Here is a tiny trained network, its code and every weight. The questions are about switching its units off for an input and a target symbol, where a switched-off unit gives its printed mean instead of its output.

import numpy as np


def w(rows, s, z=0):
    codes = np.array(rows[::2]) - 128.0
    scale = np.full(codes.shape[1], s)
    scale[-1] = z or s
    return codes * scale


def softmax(a):
    e = np.exp(a - a.max(-1, keepdims=True))
    return e / e.sum(-1, keepdims=True)


def log_softmax(a):
    a = a - a.max(-1, keepdims=True)
    return a - np.log(np.exp(a).sum(-1, keepdims=True))


def net(x, mask):
    ids = ['αβεζηθλμξπτψω'.index(c) for c in x.split()]
    T = len(ids)
    res = E[ids] + P[:T]
    u = 0
    for l in range(3):
        r = res
        for j in range(3):
            rows = slice(3 * j, 3 * j + 3)
            q, k, v = (r @ M[l][rows].T for M in (Q, K, V))
            z = softmax(np.where(np.tri(T) > 0, q @ k.T / 3**0.5, -1e9)) @ v
            o = O[l][rows]
            res = res + np.where(mask[u + j], z, o[:, -1]) @ o[:, :-1]
        u += 3
    return log_softmax(res[-1] @ U[:, :-1].T + U[:, -1])


Q, K, V, O = {}, {}, {}, {}
E = w([
[75,232,88,141,166,188],'α',
[141,141,126,137,150,64],'β',
[187,186,160,160,65,118],'ε',
[87,140,109,134,160,95],'ζ',
[198,27,228,154,184,210],'η',
[65,25,174,81,121,89],'θ',
[185,151,177,145,51,129],'λ',
[169,236,254,43,200,165],'μ',
[182,174,138,146,138,43],'ξ',
[179,137,183,123,214,50],'π',
[146,184,27,207,39,77],'τ',
[91,135,79,203,212,155],'ψ',
[64,125,138,156,62,229],'ω',
],0.0047)
P = w([
[5,198,212,255,69,29],'0',
[155,158,67,54,198,189],'1',
[140,103,55,153,102,154],'2',
[85,155,177,194,87,69],'3',
[199,173,102,69,176,162],'4',
[127,88,67,143,103,141],'5',
[62,185,179,193,39,58],'6',
[218,183,122,73,172,163],'7',
[134,83,71,144,106,135],'8',
[43,201,170,174,51,46],'9',
[223,192,132,67,173,164],'10',
[134,77,75,139,104,138],'11',
],0.0052)
Q[0] = w([
[187,205,14,108,101,170],'0.h0',
[208,188,144,27,217,237],'0.h0',
[239,151,57,59,191,253],'0.h0',
[89,87,78,192,88,92],'0.h1',
[81,52,67,163,61,51],'0.h1',
[176,148,220,38,141,157],'0.h1',
[73,45,187,157,67,5],'0.h2',
[173,219,31,124,200,250],'0.h2',
[75,73,173,174,92,36],'0.h2',
],0.0049)
K[0] = w([
[219,92,17,26,85,169],'0.h0',
[140,37,79,80,69,43],'0.h0',
[161,42,71,73,6,89],'0.h0',
[110,71,74,216,58,103],'0.h1',
[84,54,63,232,54,81],'0.h1',
[162,196,202,61,217,130],'0.h1',
[5,240,147,222,53,136],'0.h2',
[227,14,73,4,172,158],'0.h2',
[27,207,155,236,45,126],'0.h2',
],0.0046)
V[0] = w([
[182,169,40,160,64,55],'0.h0',
[231,128,16,9,77,157],'0.h0',
[48,130,249,227,169,55],'0.h0',
[38,148,35,232,98,53],'0.h1',
[168,159,39,30,201,198],'0.h1',
[135,234,39,36,210,217],'0.h1',
[238,69,45,18,178,219],'0.h2',
[222,33,53,3,196,185],'0.h2',
[123,128,28,149,132,139],'0.h2',
],0.0046)
O[0] = w([
[202,216,47,164,58,98,156],'0.h0',
[233,215,62,27,139,194,42],'0.h0',
[2,50,191,193,65,6,191],'0.h0',
[49,191,117,248,165,89,242],'0.h1',
[230,190,89,47,200,227,100],'0.h1',
[188,234,153,34,215,208,173],'0.h1',
[218,219,62,15,192,223,35],'0.h2',
[168,179,58,11,191,205,5],'0.h2',
[147,192,53,190,95,182,160],'0.h2',
],0.0046,0.0023)
Q[1] = w([
[224,210,108,93,125,164],'1.h0',
[210,214,89,101,82,147],'1.h0',
[14,27,141,147,131,76],'1.h0',
[108,214,28,143,188,253],'1.h1',
[110,174,9,186,179,248],'1.h1',
[139,86,230,109,126,58],'1.h1',
[143,97,243,34,215,180],'1.h2',
[155,84,232,27,205,183],'1.h2',
[87,134,47,228,69,95],'1.h2',
],0.0046)
K[1] = w([
[228,155,81,29,99,133],'1.h0',
[219,194,44,36,152,157],'1.h0',
[16,44,148,235,138,68],'1.h0',
[226,200,22,19,227,207],'1.h1',
[236,226,54,9,163,190],'1.h1',
[18,19,205,215,108,64],'1.h1',
[239,224,16,32,252,242],'1.h2',
[228,231,11,17,255,241],'1.h2',
[21,66,214,220,46,36],'1.h2',
],0.005)
V[1] = w([
[65,102,243,188,94,73],'1.h0',
[82,56,60,167,37,71],'1.h0',
[93,129,254,189,152,104],'1.h0',
[175,163,13,24,151,176],'1.h1',
[173,80,50,41,105,157],'1.h1',
[226,131,30,51,147,221],'1.h1',
[204,244,74,109,170,208],'1.h2',
[155,246,112,97,200,193],'1.h2',
[151,190,75,107,169,203],'1.h2',
],0.0039)
O[1] = w([
[42,49,177,67,164,124,214],'1.h0',
[106,69,77,225,251,220,183],'1.h0',
[38,52,212,44,139,103,188],'1.h0',
[103,234,63,81,91,203,60],'1.h1',
[76,144,44,71,68,178,79],'1.h1',
[113,216,55,104,85,233,50],'1.h1',
[138,172,229,113,186,159,7],'1.h2',
[97,183,232,73,153,159,33],'1.h2',
[133,207,175,107,182,170,42],'1.h2',
],0.003,0.017)
Q[2] = w([
[198,108,81,136,203,223],'2.h0',
[57,169,172,97,50,51],'2.h0',
[212,113,89,117,188,220],'2.h0',
[183,98,183,45,184,150],'2.h1',
[104,74,18,94,157,188],'2.h1',
[3,109,5,205,46,182],'2.h1',
[212,78,114,138,106,186],'2.h2',
[155,53,185,89,65,133],'2.h2',
[18,135,129,177,110,74],'2.h2',
],0.0037)
K[2] = w([
[211,224,79,34,203,188],'2.h0',
[16,48,225,223,46,24],'2.h0',
[215,215,112,57,170,177],'2.h0',
[135,189,220,88,130,156],'2.h1',
[132,169,2,150,195,197],'2.h1',
[131,119,5,191,137,147],'2.h1',
[40,32,202,193,44,27],'2.h2',
[35,85,136,160,189,70],'2.h2',
[171,109,53,124,178,147],'2.h2',
],0.0045)
V[2] = w([
[165,145,7,61,209,186],'2.h0',
[171,124,128,104,143,171],'2.h0',
[141,160,29,30,210,195],'2.h0',
[238,181,215,47,128,127],'2.h1',
[2,77,62,231,52,17],'2.h1',
[112,151,202,113,45,95],'2.h1',
[36,54,214,201,108,49],'2.h2',
[103,114,148,209,29,56],'2.h2',
[187,93,24,49,69,133],'2.h2',
],0.0039)
O[2] = w([
[194,58,95,177,183,161,34],'2.h0',
[154,65,160,118,172,124,86],'2.h0',
[195,107,116,167,166,198,19],'2.h0',
[166,61,140,73,43,47,51],'2.h1',
[150,252,167,150,199,185,251],'2.h1',
[187,159,194,68,57,101,125],'2.h1',
[211,58,132,111,117,158,239],'2.h2',
[214,121,137,130,81,125,190],'2.h2',
[48,125,97,239,139,67,100],'2.h2',
],0.0041,0.023)
U = w([
[137,129,221,158,195,70,190],'α',
[54,118,86,102,172,74,172],'β',
[59,233,81,153,21,108,67],'ε',
[180,143,131,133,3,107,46],'ζ',
[128,246,199,115,226,215,244],'η',
[100,32,51,170,220,152,88],'θ',
[247,131,47,232,102,76,239],'λ',
[66,40,117,121,31,240,138],'μ',
[189,127,160,20,84,120,145],'ξ',
[183,27,195,108,169,192,3],'π',
[183,132,94,86,144,39,10],'τ',
[156,110,91,83,119,68,36],'ψ',
[98,13,139,64,143,160,39],'ω',
],0.0043,0.0028)

Each question gives the input, a string of symbols that net reads in full, and the target symbol t.
The units are the heads (3 rows each of Q, K, V and O). Each row of codes is followed by its name. A weight is (code - 128) times the scale printed after its matrix; where a second scale follows, it is the last column's (O and U).
mask holds one flag per head, layer by layer. A switched-off head (its flag False) gives its mean, the last column of its rows in O, instead of its output. The means were averaged over made-up inputs and are rounded, as every weight is.
A unit's drop is (log p(t) with every unit on - log p(t) with that unit switched off) / (log p(t) with every unit on - log p(t) with every unit switched off).
The circuit of an input: a set's keep is (log p(t) with only the set's units on - log p(t) with every unit switched off) / (log p(t) with every unit on - log p(t) with every unit switched off). Starting from all 9 units, units are removed one at a time, each time the one whose removal leaves the highest keep (on an exact tie, the one counted first), for as long as the keep stays at least 0.8.
units of the circuit, in order: the units of the circuit, biggest drop first
unit that matters most: the unit with the biggest drop
which heads matter: for each layer, one digit per head in row order, 1 if its drop is at least 0.15 and else 0, layers parted by /
input τ ψ α ζ, target α: units of the circuit, in order : (1.h1 0.h2 0.h1)
input α ω α μ, target α: which heads matter : 101 / 010 / 000
input ψ ψ α α ψ, target η: units of the circuit, in order : (1.h2 0.h1 0.h2)
input α ε α α π, target η: units of the circuit, in order : (1.h2 0.h2)
input ψ τ π ω α α α ξ, target η: which heads matter : 111 / 111 / 000
input β β ψ α α ψ ψ η, target π: unit that matters most : 2.h0
input π μ ζ θ, target α: units of the circuit, in order : (1.h1 0.h2 0.h0)
input μ α π α μ α ε β, target η: units of the circuit, in order : (1.h2 0.h1)
input ψ π θ η ζ β ω ζ α β α, target η: units of the circuit, in order : (1.h2 0.h2)
input α ψ ζ ω λ, target η: units of the circuit, in order : (1.h2 0.h2 0.h1)
input α α ω β α β ε τ τ, target ε: which heads matter : 111 / 010 / 100
input α ζ α θ α, target η: units of the circuit, in order : (1.h2 0.h2 0.h1)
input ε α ω ζ ζ μ β, target α: units of the circuit, in order : (1.h1 0.h2 0.h1)
input α ζ α ψ ψ ψ μ τ ζ α π, target η: units of the circuit, in order : (1.h2)
input ζ η ω τ θ ζ α λ τ ε, target α: units of the circuit, in order : (1.h1 0.h2 0.h0)
input α θ β ζ ζ ω ψ ε ψ α ξ, target η: units of the circuit, in order : (1.h2 1.h1)
input ω ω ψ ω ψ ζ α α ψ θ μ, target ξ: which heads matter : 011 / 101 / 010
input π μ ω, target μ: which heads matter : 111 / 110 / 001
input ζ θ ζ ε τ, target λ: which heads matter : 101 / 101 / 001
input τ η ψ λ ζ α μ, target α: which heads matter : 011 / 010 / 000
input ζ τ ψ α ζ, target η: which heads matter : 011 / 001 / 000
input α α ψ α α α η ζ ψ ψ, target ε: unit that matters most : 2.h0
input ψ ω π ψ α α, target λ: which heads matter : 111 / 101 / 100
input α μ ω ζ, target α: which heads matter : 101 / 010 / 010
